Below is a small trained network, with its code and all its weights. Each question gives an input and a class and asks what happens when units are switched off, that is, made to give their printed mean instead of their output.

import numpy as np


def w(rows, s, z=0):
    codes = np.array(rows[::2]) - 128.0
    scale = np.full(codes.shape[1], s)
    scale[-1] = z or s
    return codes * scale


def norm(h):
    return h / np.sqrt((h * h).mean(-1, keepdims=True) + 1e-5)


def f(y):
    return np.maximum(y, 0)


def log_softmax(a):
    a = a - a.max(-1, keepdims=True)
    return a - np.log(np.exp(a).sum(-1, keepdims=True))


def net(x, mask):
    res = np.array(x, float).reshape(1, 3) / 4 @ E
    u = 0
    for l in range(3):
        y = f(norm(res) @ A[l][:, :-1].T + A[l][:, -1])
        res = res + np.where(mask[u : u + 5], y, B[l][:, -1]) @ B[l][:, :-1]
        u += 5
    return log_softmax(norm(res)[-1] @ U[:, :-1].T + U[:, -1])


A, B = {}, {}
E = w([
[26,210,59],'x0',
[2,95,177],'x1',
[102,83,14],'x2',
],0.0036)
A[0] = w([
[61,109,214,3],'0.n0',
[77,219,85,203],'0.n1',
[79,137,227,81],'0.n2',
[162,254,183,87],'0.n3',
[82,42,57,97],'0.n4',
],0.0055,0.0014)
B[0] = w([
[166,100,254,201],'0.n0',
[55,120,77,251],'0.n1',
[154,85,134,214],'0.n2',
[112,56,43,216],'0.n3',
[125,167,57,209],'0.n4',
],0.0068,0.0028)
A[1] = w([
[170,145,73,119],'1.n0',
[84,209,110,115],'1.n1',
[152,65,118,2],'1.n2',
[198,76,79,208],'1.n3',
[133,254,13,116],'1.n4',
],0.0089,0.0016)
B[1] = w([
[98,68,66,182],'1.n0',
[148,254,162,184],'1.n1',
[219,133,173,164],'1.n2',
[74,230,141,227],'1.n3',
[163,18,105,255],'1.n4',
],0.0065,0.005)
A[2] = w([
[175,127,157,239],'2.n0',
[98,8,108,196],'2.n1',
[109,97,177,89],'2.n2',
[112,142,125,67],'2.n3',
[101,142,148,1],'2.n4',
],0.015,0.0027)
B[2] = w([
[50,254,130,198],'2.n0',
[125,78,121,254],'2.n1',
[200,56,235,177],'2.n2',
[160,76,108,135],'2.n3',
[116,120,139,135],'2.n4',
],0.0059,0.0077)
U = w([
[129,129,207,23],'0',
[125,252,135,136],'1',
[110,75,79,249],'2',
],0.015,0.0015)

Each question gives the input, the list of numbers given to net, and the class t.
The units are the neurons (one row each of A and B). Each row of codes is followed by its name. A weight is (code - 128) times the scale printed after its matrix; where a second scale follows, it is the last column's (A, B and U).
mask holds one flag per neuron, layer by layer. A switched-off neuron (its flag False) gives its mean, the last column of its row in B, instead of its output. The means were averaged over made-up inputs and are rounded, as every weight is.
A unit's drop is (log p(t) with every unit on - log p(t) with that unit switched off) / (log p(t) with every unit on - log p(t) with every unit switched off).
The circuit of an input: a set's keep is (log p(t) with only the set's units on - log p(t) with every unit switched off) / (log p(t) with every unit on - log p(t) with every unit switched off). Starting from the 12 units with the biggest drops (on a tie, the unit counted first), units are removed one at a time, each time the one whose removal leaves the highest keep (on an exact tie, the one counted first), for as long as the keep stays at least 0.8.
circuit, biggest first: the units of the circuit, biggest drop first
most important unit: the unit with the biggest drop
top k neurons: the k neurons with the biggest drops, biggest first
k most important neurons of layer l: the k neurons of layer l with the biggest drops, biggest first
drop when u is switched off: that unit's drop, to one decimal
input [4,-3,-7], class 2: most important unit : 0.n3
input [-8,-6,-7], class 1: circuit, biggest first : (2.n0 1.n4)
input [8,-5,-7], class 2: top 2 neurons : (0.n3 1.n4)
input [-2,3,1], class 0: top 4 neurons : (0.n0 1.n1 2.n2 1.n3)
input [0,3,0], class 0: top 3 neurons : (0.n0 1.n4 1.n0)
input [-8,-2,-8], class 1: top 2 neurons : (2.n0 1.n4)
input [-7,-1,7], class 1: top 2 neurons : (1.n3 1.n4)
input [-2,4,2], class 0: 2 most important neurons of layer 0 : (0.n1 0.n0)
input [8,-1,-5], class 2: drop when 1.n3 is switched off : 0.2
input [7,-7,-6], class 2: drop when 1.n4 is switched off : 0.2
